Each row was made from one path, in order. Every step used is in the known rows, and no mark comes twice. Write each row's path.
Known rows:
rinelo bunu nulonag gomali zoret nopa dilap bipof: [-104  -74  -64   85  -82 -124  152  202  150  -83  180   99  101   87
   75  127  -36    6   48  102  -60  -17 -144    5   85 -118  230  -76
 -200  -81  -52  217  -71   74  -85 -202  109  -13 -157 -192   20  130
  -41   57  242   44  -82]
lufo gomali suza bunu nulonag zoret nopa dilap bipof zetoz: [  12 -260  -72  -21    2 -226   66  199  -16  -21  171  179  -96  -21
  218   11 -105  -37   -2   64 -170  132  189  -89  105   48  318 -272
 -189   -8  -34  387 -153  -14  -10 -195   98  -84  103 -166  -41  128
  -11   -2  185  155  -70]
zetoz lufo dilap nopa rinelo bunu suza nulonag gomali zoret: [  90 -177   37 -297 -178 -101   95  163   85  -21  200  180   92  -69
   21  -16  -43  -62   69  380  -87  148 -556  -23   26  115  173   97
   -1 -115 -146   67 -214    0  -11  118  -20 -198  -29 -237   15   21
  -25   73  211   76 -336]
lufo dilap zetoz suza: [ -22   -2   58 -244  -86 -110  123  120  -98   82  118 -150  372 -208
   41  -32  -16  -80   77  116  -41  -18 -225  -40   53   -8   53   -6
 -187   46  129   76 -166  -72   -9 -148   46  109    2  -25  -23  -87
   31  152  161   20 -210]
nopa zoret nulonag bunu suza lufo zetoz: [ 222 -209  -63  -26   -4  -34  158    4   16   12  105 -156  138 -208
  149 -118  -77  -93   95  308 -176   80 -234   92  111  134   61  166
  -45  -12   99  -15  -92    8  -14  -10   83  -61  216  -51  -51  -19
  -63   59   65   14 -334]
lufo zetoz suza rinelo bunu gomali nulonag zoret: [  40 -154 -109  -39 -108 -181  208   51  -26   91  106   30 -193  -73
   53  -15   28 -118   79  288 -176  103 -517   22   72  220  375   34
   17 -175   36   93 -207   76  -15   -3   40 -758   26  -73   62   14
  -97  -70  191  -29 -221]
bipof nopa zoret nulonag: [-197  -39 -147 -136   41  -48  116  -39   46   27  -42   94  155  -23
   85   27  -33   -1 -137 -109  -24  -77 -113   82   37   52  -24 -103
 -130  154   42   58   36   52  -51 -155  110  -76   81 -153 -115   -5
  -23   -5   89  131 -154]
rinelo bunu suza gomali zoret nopa dilap bipof zetoz: [  25 -226   14  113  -72  -88  138  264  115   73   81    2  272    1
  147   -2  -73   72   39  125 -100   35   64   -2  104  -43  298 -107
 -152   35  -34  327  -51   91 -123 -408  192   42 -134 -174  -91  109
  -14   93  302  189 -200]
nopa dilap zetoz lufo gomali rinelo: [-109  -84 -154  -85 -127 -100   39  233   38   23  -39   24  439 -224
  151  -19    4  -29   20  116  -58  -55 -178   -5  -30   10  186 -105
  -47  103   32  239 -212 -169  -51  113   98   36   90  -89  -47   43
   99  131  126   96   -2]
nulonag bunu gomali suza lufo dilap zoret nopa rinelo zetoz: [  73 -380   58 -122  -56 -187  265  237 -113  -51  173   -3   54 -126
  131  -52 -147   90   42  237  -21  132 -268   44  115  102  224  157
  156 -137   34  159 -203    1  -62   -7   75   90  -98 -110   34    4
 -153   16  207  107 -347]
suza gomali nulonag zoret nopa rinelo: [ -92 -276 -126 -157  -46  -49  127   11   -3  -79   28  204 -371  -13
  -20   75  -18   83   51  186  -50   80 -227   51    0   30   95 -119
  -48   -8  -17  169  -57  113  -31 -128  -44 -207   61 -204   64  -48
  -35  -26   19   52  -33]
dilap bipof zetoz suza lufo gomali rinelo bunu: [  56 -202  -30  208 -109 -206   55  211 -122   97   41 -152  252 -118
  209  -93 -103   28  -36   88 -184  -83 -292  -91  111  150  246  -45
   69 -144  -63  251 -166  -84  -45 -137  303 -274  -86  -39 -121  111
  -19  166  263  193 -116]
zoret nulonag gomali rinelo bunu suza lufo: [  82 -190   -7   95  -99 -106  121  201  -54   -1  -52  -19  -13  -19
  146  -39 -113  -48   95  145 -139   56 -536   -6   63  252  259  181
  131 -251 -125  162   -5   50  -23   24  155 -307   37  -72 -179   90
 -102   68  165   47 -241]
suza rinelo zetoz lufo gomali zoret nulonag: [ -42 -198 -121  -67  -67 -193   64  -18  -29   59 -124  125  251  -99
  329  -55  -23  -63 -162   47 -111  -40 -427  -73   62  294  440  -17
 -121 -100  -28   39 -207 -221 -104  -68  278  -42  -42  -85  -28   18
  -18   30  152   -5 -189]
rinelo suza bunu gomali nulonag zoret nopa dilap: [ -71 -230  -89  111  -73  -58  179  287   78  -44   67  192 -415   -6
   76   86  -43  -18  123  209 -110  167 -112   70   16  -42  387   -6
   10 -108  -48  224  -57  113    3  -39  -50 -207   14 -191  -32  109
  -76 -110  144   55  -58]
bipof nopa rinelo bunu nulonag gomali suza: [ -85  -41  -12 -129   -6 -184  159  125  -31    7  109  213 -171  157
 -100   41   16  -20   27  -42   20  166  -64   -8  -26  295  347   65
   30 -129 -145  201 -170  111   57   86  -11 -386  -47 -187    4   57
  -65 -104  192   70 -143]
gomali suza rinelo zetoz lufo dilap zoret: [   5 -255   24 -265  -45 -128   12  202 -175   70  148  -38  277 -243
  242  -67  -90   37 -159   54   40  -54 -278  -64   -1   82  129  152
   53  -13  163   -5 -141 -165  -68  217  169    1 -111   48  -28  -38
   25   60  218   92 -271]
bunu nulonag gomali zoret nopa dilap bipof zetoz suza lufo: [   4 -124   83   36  -52 -272  224  234   16  -32  327   66  100  -43
  191  -14  -57  -81   84  293 -119  127 -254  -38  170   87  322 -228
 -245  -81  -85  335 -270  106  -91 -426  127  -37  206 -195  -85  171
   22   40  247  146 -266]
gomali bunu suza nulonag zoret nopa dilap bipof zetoz lufo: [ 106 -244  -72 -104  -84 -159   47  297  211  -23  247   49  123 -156
  166  -93 -129 -128   29  212 -129   86  -11  -12   47 -117   45 -311
 -209  -98  -61  298 -107  174   -9 -103   24  -46  118 -193  -83  110
   69   67  152  102 -132]
rinelo bunu gomali nulonag zoret nopa dilap: [-123 -157 -152   51 -107  -52  187  250  107  -75  101  191 -273   43
   56  112   -6   12   55  169  -87   97 -169   85   58  -88  309  -95
   -5  -72   68  257  -52  156  -21  -87  -20 -245  -89 -189   57   77
 -119  -87  162    2  -72]
lufo gomali bunu suza nulonag zoret nopa dilap bipof zetoz: [  88 -248  -86  -47  -98 -197  119  220   95  -39  191   82  119  -28
  129  -33 -152  -58   42  173 -199   78  133  -47  209  -10  273 -247
 -148  -42 -109  344  -83   77  -31 -153   40 -185  128 -194  -97   95
    0   -1  143  181 -170]
lufo dilap zetoz suza nulonag bunu gomali zoret: [ 160 -127   83 -117 -170 -237  332  -23   74   47  173   46  229  -88
  -10  -76  -41 -106  295  389 -151  196 -438  -45  168  120  295   61
  -48 -132   41   93 -322  -54  -22 -137   14 -122  203 -128  -82   25
  -32  -33  171   48 -340]
zoret nulonag bunu gomali: [  95 -108 -100   26  -39  -72  198  -42  122  -19 -113   97   62   78
   22  -55  -68 -127  211   -1 -142   97 -256   48   61   74   80   36
  -21 -102  -96  111 -121   29   12 -201    4  -58  186  -86  -18   36
 -137  -37  -16  -47 -128]
dilap zetoz suza gomali rinelo bunu: [ -50 -110  -77  100 -135  -42  152  221  -51  188 -100 -131  105 -166
   85    7    1   81   78  121  -27  -49 -440  -32    7  150  227   95
  -25 -124   84  242 -108  -33  -48 -107  214 -293  -88  -44 -142  -11
  -26  107  249   94  -97]
dilap nopa zoret nulonag bunu: [  -7 -114 -231  -33  -27  110  157   26  141  -27  -40   95  -47  -88
   87   19  -27  -26   61   21  -91  -44 -469   71   92  -63 -194   63
 -154    9  -31   30  -42   38  -82 -215   89    9  205 -131    1  -39
  -71    5    2   73 -186]
dilap nopa zoret nulonag gomali rinelo: [-182  -61 -214  -34  -92   64  157   94   84   -1 -160  171  132  -89
  110  112   -7    7    0   46  -43  -95 -651   40   34   91   37    3
  -78   48 -191  123  -43   35 -126  -23   87 -419  246 -227  -53    7
  -36   62   78  163 -191]
nulonag bunu suza rinelo zetoz lufo dilap: [ 146 -245   -1 -279 -144 -126   12  223   21   -2  100  -68  325 -208
  135 -162  -80 -116   -6  -70  -62   29 -334  -42    9   43  -99  328
   29 -281  -20  -26 -243    1  -22  142   64  256 -223    3  142  -38
  -73   42  163  -23 -259]
nulonag zoret nopa dilap zetoz lufo gomali: [ -65  -76 -130 -281  -85 -122   34  188   30  -71  120   95  223 -140
  246   -5   11  -82   -2  128  -81  -23 -155  -13   16  -99  245 -322
 -218  140  150  238 -257 -136  -32   81   82  259   16 -153   56   37
   46  101  119  -22  -48]
dilap bipof lufo suza rinelo gomali nulonag: [   2 -301  -58   27  -64 -308  102  112 -240    9   -1  -54   34   70
    8    4   -4  -16   -6  -10 -201  -39 -381  -17  104   45  209   78
   72  -73 -259  -10 -131  -90  -43  174  154 -369 -102   -8  -20  -16
   53  -16  112  141  -32]
suza gomali nulonag zoret nopa dilap: [-136 -251 -174  -36  -78    0  150  169   30  -80  114  207 -394  -29
   34  114    7   69   76  175  -44   52  -93   67   61  -82  209  -98
  -87  -16  154  251  -58  110  -21 -144   -9 -152   48 -192   21   12
  -14 -103   56   59  -44]
bipof dilap zetoz suza: [ -68   68   78 -305  -40 -171  155  130  -77  102  181   -2  416 -138
    4    6   45  -96  134  122  -14  -42 -194   16  117   40   67 -201
 -175   38  108  205 -137   42  -97 -286   56  -38   61  -89 -153  -23
   62   96  197   42 -159]
bipof lufo gomali nulonag zoret nopa rinelo: [ -35 -218 -107 -235  -25 -157   42  -20  -50 -141   79  229 -190   28
   74   54   12  -40  -46  206 -135   87 -250  -61   73   79  238 -255
  -28   34 -116  157 -157    9  -53   -4  -11 -132  108 -215  107  -36
  -31  -61   18   36  -19]
nopa rinelo gomali bunu nulonag: [ -41 -123  -88   65   -7  -97   36  112   -1    8  -94  172 -139   56
   17   11  -36  -31   19  -80  -81  216  -81  -42  -64  169  249   61
   -3  -72 -324  111  -94   -4   44  117  -38 -130   75  -86   19  -11
  -76  -61   38   25   58]
dilap bipof zetoz suza lufo: [ 108 -142  103   52   17 -208   80  146 -105   60  213 -179  139 -126
  105 -125  -85  -53   30  184 -109    2 -156  -10  112   28    5 -157
  -85  -50  -20  181 -119   49  -25 -298  149  -43  124    0 -137   88
   50  151  136  145 -165]
nulonag gomali zoret nopa: [ -47    5   69   40  -75  -36  143  -46   80  -76   59  190  -64  104
  114   73   19   18   29  160    1   22 -278  -42   68   71  328 -147
  -87  -93  -87   32 -123   28  -97  -93   74   -1   12 -206   17   67
    2 -102  123   14 -131]
nulonag bunu gomali suza: [ 143 -144   51   87   -7  -54  212   85   51   37   37  141  -34  103
  -78  -70  -16  -42  255  143  -64  249  -59   39   39  153  306  187
  152 -117  -42  102 -192   49   64   53  -36 -282  164  -66   -2   31
  -99 -106   51   32 -168]
dilap zoret nulonag gomali bunu: [ -11  -66 -131   24    8    0  121  -33   46    8  -73   56  -71  -11
  121   35 -105  -57   16  147  -61  -97 -405  -63   88  130  284 -131
 -127  -39 -152  136   13  -69  -57  -48  123 -197  324 -107 -215   21
    4 -110   53   40 -155]
suza lufo dilap nopa rinelo gomali zoret nulonag: [ -96 -379  -32  -30  -47 -136  103   81 -209  -27  -91  205 -135 -101
  198   23  -65   29  -23  116 -158   67 -555    7   -4  115  208   -8
   28   23 -125   43 -103 -179  -80 -189  226   38  -36 -163  -63    0
   -3  180  127  134 -201]
lufo dilap zetoz suza nulonag bunu gomali zoret nopa: [  83 -164   86 -107 -220 -229  361   49   62  -12  211  100  157  -67
  106  -38  -73  -64  235  359 -122  179 -402  -28  188   54  275  -55
 -108 -191   80  109 -287  -18  -34 -219   35   15   86 -189  -57   17
  -41  -20  213   48 -338]
dilap zetoz lufo gomali zoret nopa: [ -34  -72   14  -99 -120 -138  102   11   45  -37   80  117  294  -48
  296  -27    6  -25    7  223  -60   20 -217  -71   56   -2  391 -310
 -160   64   67   60 -232 -211  -83    4  168  291  -17 -162  -15   45
   86   59  178   14 -127]
dilap zoret nopa rinelo gomali: [-117  -77   -2  -43   -5  -14   53  129 -131  -22  -41  105    8   44
   83   74  -55  123  -78 -102    7    1 -211   91  -55   25   91  -54
    7  110 -142   66  -16   17  -65  -49   26   19 -114 -127   33  -46
  -56   38   75   98   16]
dilap bipof nopa zoret nulonag gomali suza lufo zetoz: [   3 -264  -55  -55   55 -239  230    3 -130   27  215  -89   97 -126
   83  -47  -60  -32  -19  277  -96  -74 -176  121  101  145  242 -101
  -56   38  110   90 -109  -28   11   88  214 -362  127 -166 -169   67
   64  115  196  174 -337]
nulonag bunu gomali rinelo suza: [  78 -115  -24  266 -120  -36  172  145   96   31 -183   19  124   12
   11  -40  -17  -33  261 -103  -95  103 -198  -31  -51  102  293  299
  210 -159 -244   18 -180   28  -45   82   44 -258    6  -88   14  104
  -71    3   84   67  -74]
zoret nulonag bunu gomali suza lufo: [ 163 -337   23  135   13 -171  238  104  -87    0   33  107 -213   18
   78 -110  -96  -54  215  254 -146  228 -270   52   88  216  318  122
  159 -189   12  157 -135  -23   66  -22  109 -211  259  -33 -172   81
  -84   -9   55   45 -237]

Write each row's path:
[  18  -97  -83 -237 -110 -169  241  125  195  -13  120  116  407  -46
  113 -102  -38 -210  241  130 -153  100 -240   20  106   92  279  -64
 -179    9   33  210 -296  -39  -85 -324  127  218  108 -224  -91   67
   53  -42  189   70 -307] -> bipof nopa dilap zetoz lufo gomali zoret nulonag bunu suza
[ -78 -134   59 -415  -22 -176   68  207  -90   -7  186  -84  550 -185
  213   -2  -53   41  -91   91    5 -103   32   -9   58  -37    5 -176
  -89  157   88  108 -261  -62 -168 -136  112  229 -296 -132   81  -17
   24   90  219   36 -176] -> bipof dilap zoret nopa rinelo zetoz lufo suza
[-121 -182 -161   27 -129  -22  152  302   17   56  119   83 -168 -192
  212   93   16    9   51  171  -71  110 -128  -21    7  135  310    7
 -164 -105  238  325 -249   89  -42 -285  109 -345 -102 -195  105   17
  -91   10  232   13 -108] -> lufo zetoz suza gomali rinelo bunu nulonag zoret nopa dilap
[ -43 -230  -46 -141   -4 -162   18  288   83  -77  251  -17   11 -126
  186   24 -113  -75   54  180 -137   51   63  -19    6 -229 -114 -165
 -252   13   85  221 -178   -2  -19 -192   68  159 -123 -100   61   99
   25  110  155   20   13] -> zetoz lufo suza bunu nulonag zoret nopa dilap bipof
[  43 -256 -120  -81  -32 -230  158   59   38  -80  239  -16   68  -73
   81   38   21 -159   87  380 -176   34 -105   32  115 -131  253 -326
 -102   62   62  176 -165   39  -50  -36   31 -261   71 -192   71   53
   21   39  119   21 -121] -> bunu gomali nulonag zoret nopa dilap bipof lufo zetoz
[  73 -357  -21   -6 -150 -218  238  180 -109   17   25  -76  193 -231
  178 -120 -145  -90  134  121 -174   70 -540  -38  120  193  153  236
   99 -308   29  150 -291  -34  -13 -191  171  -73    4  -85  -22   16
 -148   86  172   60 -347] -> zoret nulonag bunu gomali rinelo zetoz suza lufo dilap
[ -11 -255   15  -83  -73 -237  287  214  -58  -31  228   30 -172  -84
   74  -31  -52  -42   92  390  -96  205 -499   83  130  167  327  -35
   37 -194  -20  208 -237  181  -24 -150  -15 -360   21 -181   56   28
 -150  -15  158   42 -282] -> bunu gomali nulonag zoret nopa rinelo zetoz suza lufo
[  44  -41   57   29   -1 -114   95  -11   82    8  -26  185 -179   49
   22   51    5  -48   99  176  -72  198 -283 -101  -46  274  451  121
  -62  -99 -337   71 -178  -18  -51   27   -9 -152  141 -172  -33  106
  -34  -92  137   26  -92] -> nopa rinelo suza bunu nulonag gomali zoret
[ -12 -117  117   -8 -107 -198  219   83  -98   -2  187   51  136  -61
  281  -32  -25    1   69  404 -100   92 -339  -61  186  130  494 -207
 -108  -19  106  124 -248 -174  -91 -191  213  110   61 -124 -111   48
   43   42  224   87 -251] -> dilap zetoz suza lufo gomali zoret nopa
[ 123 -258  -98 -137  -67  -24  151  152  -16  -57  100  109  142  -27
  204  -93 -111  -67  140  238 -221  137 -438   45  219   99  128  156
   28   52  -49   90 -155 -111  -26   -6   99  -32  259 -108  -66   -2
 -121   44   51  151 -369] -> dilap nopa zoret nulonag bunu suza lufo gomali
[  47 -268 -115   28 -100  -66  162  204  -35  -43   30   58  190 -125
  204  -46 -162  -22  179  210 -187   47 -350   -7  164  176  212  170
  117  -16   29  238 -130 -113 -106 -194  159 -142  280  -66 -178   64
  -33  -10   83  178 -237] -> nopa dilap zoret nulonag bunu suza lufo gomali rinelo
[ -12 -212  -16    9  -54 -206  142   90   11  120 -168   62  265  -34
  287  -55  -47  -61  -41  180 -182   72 -405  -50    5  232  397   36
  -57  -22  -55   73 -223 -177  -95 -158  272 -186  -80  -37  -70   70
  -53   80  243  -21 -216] -> zetoz lufo suza rinelo bunu gomali zoret nulonag
[ -11 -170  -52 -238  -34 -145   26  253   10   24  101  -42  -38 -172
  169  -29  -60  -72  -23  168  -60  177 -122  -49  -19   56  -94   33
 -133  -44 -127  105 -255 -102   -1  -30  -19  113 -144  -54  125    5
  -47   42  127   12  -97] -> dilap nopa rinelo zetoz lufo suza bunu nulonag
[ -63 -344 -133    0  -72 -200  134  181  -48 -170  284   70 -129  -23
   84   44  -97   14   83  267 -174  -42 -133   66  176 -200  160 -185
  -33  -17   99  218  -59  -12  -24  -74   99  -95    6 -139  -32   97
   32   77   96  130  -72] -> suza lufo gomali nulonag zoret nopa dilap bipof
[ -80 -128   15  -20  -76  -66  206  190    2  133    8   -6   34 -107
   98   44    7  119    6  318  -10   45 -388   19   22  132  310  -50
 -175  -33   54  249 -131    8  -99 -341  183  -15 -149 -154  -71  -35
  -45  115  304   64 -155] -> dilap zetoz suza gomali zoret nopa rinelo bunu
[  15 -306 -149 -260  -51 -140  113   33  -30   -6   48  -45  -94 -144
   10  -16   18   10   67  194 -106   42 -260  -24   -5   78  237   11
  -51   23   35  107 -309   -1  -18   96   20 -283  -77 -165  180  -49
  -22  -31   52  -12 -133] -> nopa rinelo zetoz lufo suza gomali nulonag zoret
[  -9 -114  132  -18  -40 -170  233  184  -53    2  205   -5  -38  -98
  111  -10  -16   18  -13  396   -1   93 -526   27  123  254  360    7
  -63 -217  -78  167 -264  113  -98 -223  110  -93  -26 -190   10   44
  -77   -8  218   61 -292] -> nulonag gomali zoret nopa rinelo zetoz suza lufo
[ -15 -226  -43  -28  -75 -219  154  239  -52  -14  158   78  -16  -63
  226  -60 -108  -51  -24  239 -104  244 -132  -87  153  278  436    8
  -69 -206 -137  228 -269  -62   25  -59   54  -43   47 -118   22   -2
 -134  -48  158   46 -191] -> zoret nopa rinelo zetoz suza lufo gomali bunu nulonag
[ 116 -280  -77   78 -128 -115  130   78  -45  -48  -68   65  114  -53
  172 -107 -135  -70  196  109 -222   93 -369  -50  131  255  206  188
  162 -190  -86  127 -159 -101  -31  -72  153 -169  195  -68 -111   49
  -59   12   38  103 -193] -> zoret nulonag bunu suza lufo gomali rinelo
[-106 -232 -132  -16 -147  -20  152  302  -92   56    3   25   75 -226
  227   38  -78   28  -62  187 -126  -81 -865   -9   76  132  112  157
    1 -119  -37  179 -132  -23  -68  -36  250 -360   25 -173  -93    9
 -112  170  284  178 -346] -> zetoz suza lufo dilap nopa zoret nulonag gomali rinelo bunu
